Here is a tiny trained network, its code and every weight. The questions are about switching its units off for an input and a class, where a switched-off unit gives its printed mean instead of its output.

import numpy as np


def w(rows, s, z=0):
    codes = np.array(rows[::2]) - 128.0
    scale = np.full(codes.shape[1], s)
    scale[-1] = z or s
    return codes * scale


def norm(h):
    return h / np.sqrt((h * h).mean(-1, keepdims=True) + 1e-5)


def f(y):
    return np.maximum(y, 0)


def log_softmax(a):
    a = a - a.max(-1, keepdims=True)
    return a - np.log(np.exp(a).sum(-1, keepdims=True))


def net(x, mask):
    res = np.array(x, float).reshape(1, 4) / 4 @ E
    u = 0
    for l in range(4):
        y = f(norm(res) @ A[l][:, :-1].T + A[l][:, -1])
        res = res + np.where(mask[u : u + 3], y, B[l][:, -1]) @ B[l][:, :-1]
        u += 3
    return log_softmax(norm(res)[-1] @ U[:, :-1].T + U[:, -1])


A, B = {}, {}
E = w([
[129,195,103,140,71,190,82],'x0',
[249,145,147,133,142,238,169],'x1',
[66,197,136,2,63,110,127],'x2',
[88,43,71,148,148,194,130],'x3',
],0.0086)
A[0] = w([
[104,100,141,208,72,98,32,99],'0.n1',
[134,164,207,127,112,218,1,2],'0.n2',
[165,112,23,159,105,181,188,129],'0.n3',
],0.0064,0.0023)
B[0] = w([
[1,164,33,229,65,159,117,253],'0.n1',
[225,188,123,114,115,195,34,203],'0.n2',
[130,126,241,94,112,78,87,252],'0.n3',
],0.0098,0.0027)
A[1] = w([
[108,118,148,210,208,160,202,140],'1.n1',
[134,137,113,107,108,59,124,54],'1.n2',
[254,63,167,145,187,125,224,3],'1.n3',
],0.0077,0.0038)
B[1] = w([
[192,71,115,155,147,41,88,226],'1.n1',
[138,171,163,73,107,66,123,167],'1.n2',
[129,150,195,156,249,110,98,253],'1.n3',
],0.016,0.0044)
A[2] = w([
[107,149,144,152,220,187,254,52],'2.n1',
[70,121,126,88,164,228,185,6],'2.n2',
[56,57,162,41,94,147,108,67],'2.n3',
],0.008,0.0019)
B[2] = w([
[97,99,119,185,196,101,143,179],'2.n1',
[143,64,59,122,200,191,16,156],'2.n2',
[186,97,56,4,143,148,213,252],'2.n3',
],0.012,0.0031)
A[3] = w([
[156,100,106,110,64,30,160,137],'3.n1',
[141,25,17,114,101,254,180,4],'3.n2',
[155,173,77,48,73,135,100,65],'3.n3',
],0.0061,0.0036)
B[3] = w([
[137,98,206,254,15,168,169,254],'3.n1',
[148,192,80,116,203,113,87,186],'3.n2',
[127,62,140,219,191,127,168,251],'3.n3',
],0.0099,0.0029)
U = w([
[133,127,122,151,125,172,181,2],'0',
[144,85,38,49,186,185,119,117],'1',
[211,185,154,126,105,246,77,177],'2',
[114,2,116,198,113,95,109,162],'3',
[43,198,76,181,63,133,81,123],'4',
[181,97,220,152,224,99,110,162],'5',
[118,160,219,109,65,45,181,107],'6',
[105,59,106,53,73,115,212,127],'7',
],0.017,0.0059)

Each question gives the input, the list of numbers given to net, and the class t.
The units are the neurons (one row each of A and B). Each row of codes is followed by its name. A weight is (code - 128) times the scale printed after its matrix; where a second scale follows, it is the last column's (A, B and U).
mask holds one flag per neuron, layer by layer. A switched-off neuron (its flag False) gives its mean, the last column of its row in B, instead of its output. The means were averaged over made-up inputs and are rounded, as every weight is.
A unit's drop is (log p(t) with every unit on - log p(t) with that unit switched off) / (log p(t) with every unit on - log p(t) with every unit switched off).
The circuit of an input: a set's keep is (log p(t) with only the set's units on - log p(t) with every unit switched off) / (log p(t) with every unit on - log p(t) with every unit switched off). Starting from all 12 units, units are removed one at a time, each time the one whose removal leaves the highest keep (on an exact tie, the one counted first), for as long as the keep stays at least 0.8.
circuit, biggest first: the units of the circuit, biggest drop first
k most important neurons: the k neurons with the biggest drops, biggest first
k most important neurons of layer l: the k neurons of layer l with the biggest drops, biggest first
drop of u: that unit's drop, to one decimal
input [3,1,0,2], class 2: circuit, biggest first : [0.n2]
input [-1,-1,8,4], class 1: circuit, biggest first : [1.n1; 2.n2]
input [4,-1,-6,-7], class 4: circuit, biggest first : [0.n1; 1.n3]
input [-2,3,6,1], class 1: 2 most important neurons : [1.n1; 2.n2]
input [-4,-4,2,6], class 1: 4 most important neurons : [2.n3; 3.n2; 1.n1; 1.n2]
input [-5,-1,2,5], class 1: circuit, biggest first : [2.n3; 1.n3]
input [-1,-8,2,6], class 7: circuit, biggest first : [2.n3; 1.n3]
input [-2,0,4,2], class 1: circuit, biggest first : [1.n1; 0.n3]
input [3,7,-3,2], class 5: 2 most important neurons : [1.n3; 0.n1]
input [0,-8,1,6], class 4: circuit, biggest first : [0.n1; 1.n1]
input [6,7,-6,5], class 5: 2 most important neurons of layer 0 : [0.n1; 0.n3]
input [-3,-1,3,-1], class 6: 4 most important neurons : [1.n2; 3.n1; 0.n1; 2.n2]
input [-4,-8,7,1], class 7: 2 most important neurons of layer 1 : [1.n3; 1.n1]
input [0,-6,6,7], class 1: most important neuron of layer 1 : [1.n1]
input [-8,-7,-5,-5], class 3: 2 most important neurons of layer 1 : [1.n3; 1.n1]
input [7,6,-7,7], class 5: 2 most important neurons of layer 0 : [0.n1; 0.n3]
input [-6,-2,3,6], class 1: 4 most important neurons : [2.n3; 3.n2; 1.n2; 1.n1]
input [-2,2,2,5], class 1: 2 most important neurons : [0.n3; 1.n1]
input [4,-8,-4,-4], class 4: drop of 0.n1 : 0.1
input [5,-3,5,4], class 1: circuit, biggest first : [2.n3]
input [7,-7,-2,7], class 4: drop of 0.n1 : 0.3
input [-8,4,8,5], class 1: drop of 2.n2 : 0.2
